a =
[[135 136 135 134 135 132 135 135 136 137 137 138 138 138 108 135]
 [128 128 128 128 128 128 128 128 128 128 128 128 128 128 128 128]
 [135 136 136 134 135 133 136 135 136 138 138 139 138 138 107 136]
 [136 137 136 135 136 133 136 136 137 139 138 139 139 139 106 136]
 [135 136 136 134 135 133 136 135 136 138 138 139 138 138 107 136]
 [135 136 135 134 135 132 136 135 136 138 137 138 138 138 108 136]
 [135 136 136 134 135 133 136 135 136 138 138 139 138 138 107 136]]
Indices start at 1.
row 1 col 1 = 135
row 3 col 7 = 136
row 7 col 16 = 136
row 2 col 2 = 128
row 2 col 13 = 128
row 6 col 16 = 136
row 5 col 15 = 107
row 2 col 15 = 128
row 6 col 11 = 137
row 3 col 8 = 135
row 2 col 8 = 128
row 4 col 15 = 106
row 4 col 12 = 139
row 1 col 11 = 137
row 4 col 9 = 137
row 5 col 6 = 133
row 6 col 6 = 132
row 5 col 10 = 138
row 1 col 13 = 138
row 6 col 4 = 134
row 5 col 12 = 139
row 5 col 13 = 138
row 1 col 2 = 136
row 2 col 11 = 128
row 1 col 5 = 135
row 6 col 3 = 135
row 1 col 16 = 135
row 7 col 11 = 138
row 5 col 3 = 136
row 5 col 14 = 138
row 6 col 8 = 135
row 6 col 7 = 136
row 3 col 15 = 107
row 6 col 9 = 136

M =
127	136	148	141	126	129	136	127	123	119	132	120	132
139	125	119	118	124	112	127	128	113	139	130	122	144
133	146	138	130	118	143	134	126	133	113	122	126	135
120	137	134	126	143	148	143	126	112	127	128	128	125
124	123	140	121	141	148	142	127	140	127	138	138	130
123	119	132	123	105	134	120	117	132	126	129	133	123
125	126	134	129	126	137	128	121	143	106	135	123	134
130	139	125	112	125	115	124	134	117	123	131	111	137
112	128	141	119	128	132	130	125	134	114	141	123	122
123	122	151	126	130	118	126	129	125	133	139	114	127
Indices start at 1.
row 1 col 1: 127
row 5 col 7: 142
row 9 col 10: 114
row 10 col 5: 130
row 5 col 8: 127
row 7 col 13: 134
row 9 col 12: 123
row 3 col 7: 134
row 4 col 1: 120
row 9 col 8: 125
row 4 col 13: 125
row 3 col 4: 130
row 7 col 12: 123
row 10 col 2: 122
row 5 col 12: 138
row 2 col 2: 125
row 3 col 3: 138
row 8 col 7: 124
row 4 col 5: 143
row 3 col 10: 113
row 8 col 6: 115
row 3 col 1: 133
row 7 col 6: 137
row 2 col 3: 119
row 1 col 10: 119
row 10 col 4: 126
row 3 col 11: 122
row 4 col 2: 137
row 1 col 12: 120
row 8 col 13: 137
row 9 col 6: 132
row 1 col 11: 132
row 5 col 1: 124

X =
139,130,126,125,122,121,124,123,124,121,121,121,123,117,122
131,139,132,126,122,121,109,113,113,126,115,124,115,156,120
117,126,130,131,134,135,133,133,132,135,135,135,133,138,134
139,129,126,125,123,122,125,124,125,121,122,122,124,112,122
Indices start at 1.
row 1 col 1 => 139
row 2 col 5 => 122
row 2 col 14 => 156
row 1 col 9 => 124
row 2 col 12 => 124
row 4 col 12 => 122
row 3 col 13 => 133
row 2 col 4 => 126
row 3 col 3 => 130
row 3 col 1 => 117
row 4 col 2 => 129
row 4 col 10 => 121
row 2 col 8 => 113
row 2 col 10 => 126
row 1 col 4 => 125
row 2 col 1 => 131
row 1 col 12 => 121
row 2 col 7 => 109
row 1 col 3 => 126

arr =
[[121 137 129 125 137 128 127 132 130 133 124 130 131 130]
 [129 136 127 124 150 131 123 129 127 150 122 120 140 130]
 [137 130 127 126 125 130 125 126 130 129 126 133 128 126]
 [123 127 127 127 155 127 127 129 124 143 126 116 139 131]
 [142 130 127 126 132 132 123 125 127 140 126 122 133 128]
 [123 123 127 130 135 127 130 128 125 132 129 118 131 129]
 [137 116 127 132 127 128 127 124 125 131 133 118 129 126]
 [134 134 127 124 143 132 122 128 128 148 123 121 138 129]]
Rows and columns are counted from 1.
(1, 1)	121
(6, 4)	130
(6, 11)	129
(7, 11)	133
(1, 7)	127
(7, 14)	126
(4, 5)	155
(8, 7)	122
(1, 2)	137
(1, 9)	130
(2, 3)	127
(3, 12)	133
(1, 13)	131
(4, 10)	143
(5, 14)	128
(4, 11)	126
(6, 8)	128
(5, 6)	132
(6, 13)	131
(8, 11)	123
(6, 14)	129
(6, 7)	130
(5, 8)	125
(8, 13)	138
(4, 12)	116
(4, 4)	127
(2, 6)	131
(4, 14)	131
(5, 1)	142
(8, 10)	148
(3, 6)	130
(6, 10)	132
(8, 1)	134
(8, 2)	134
(8, 5)	143
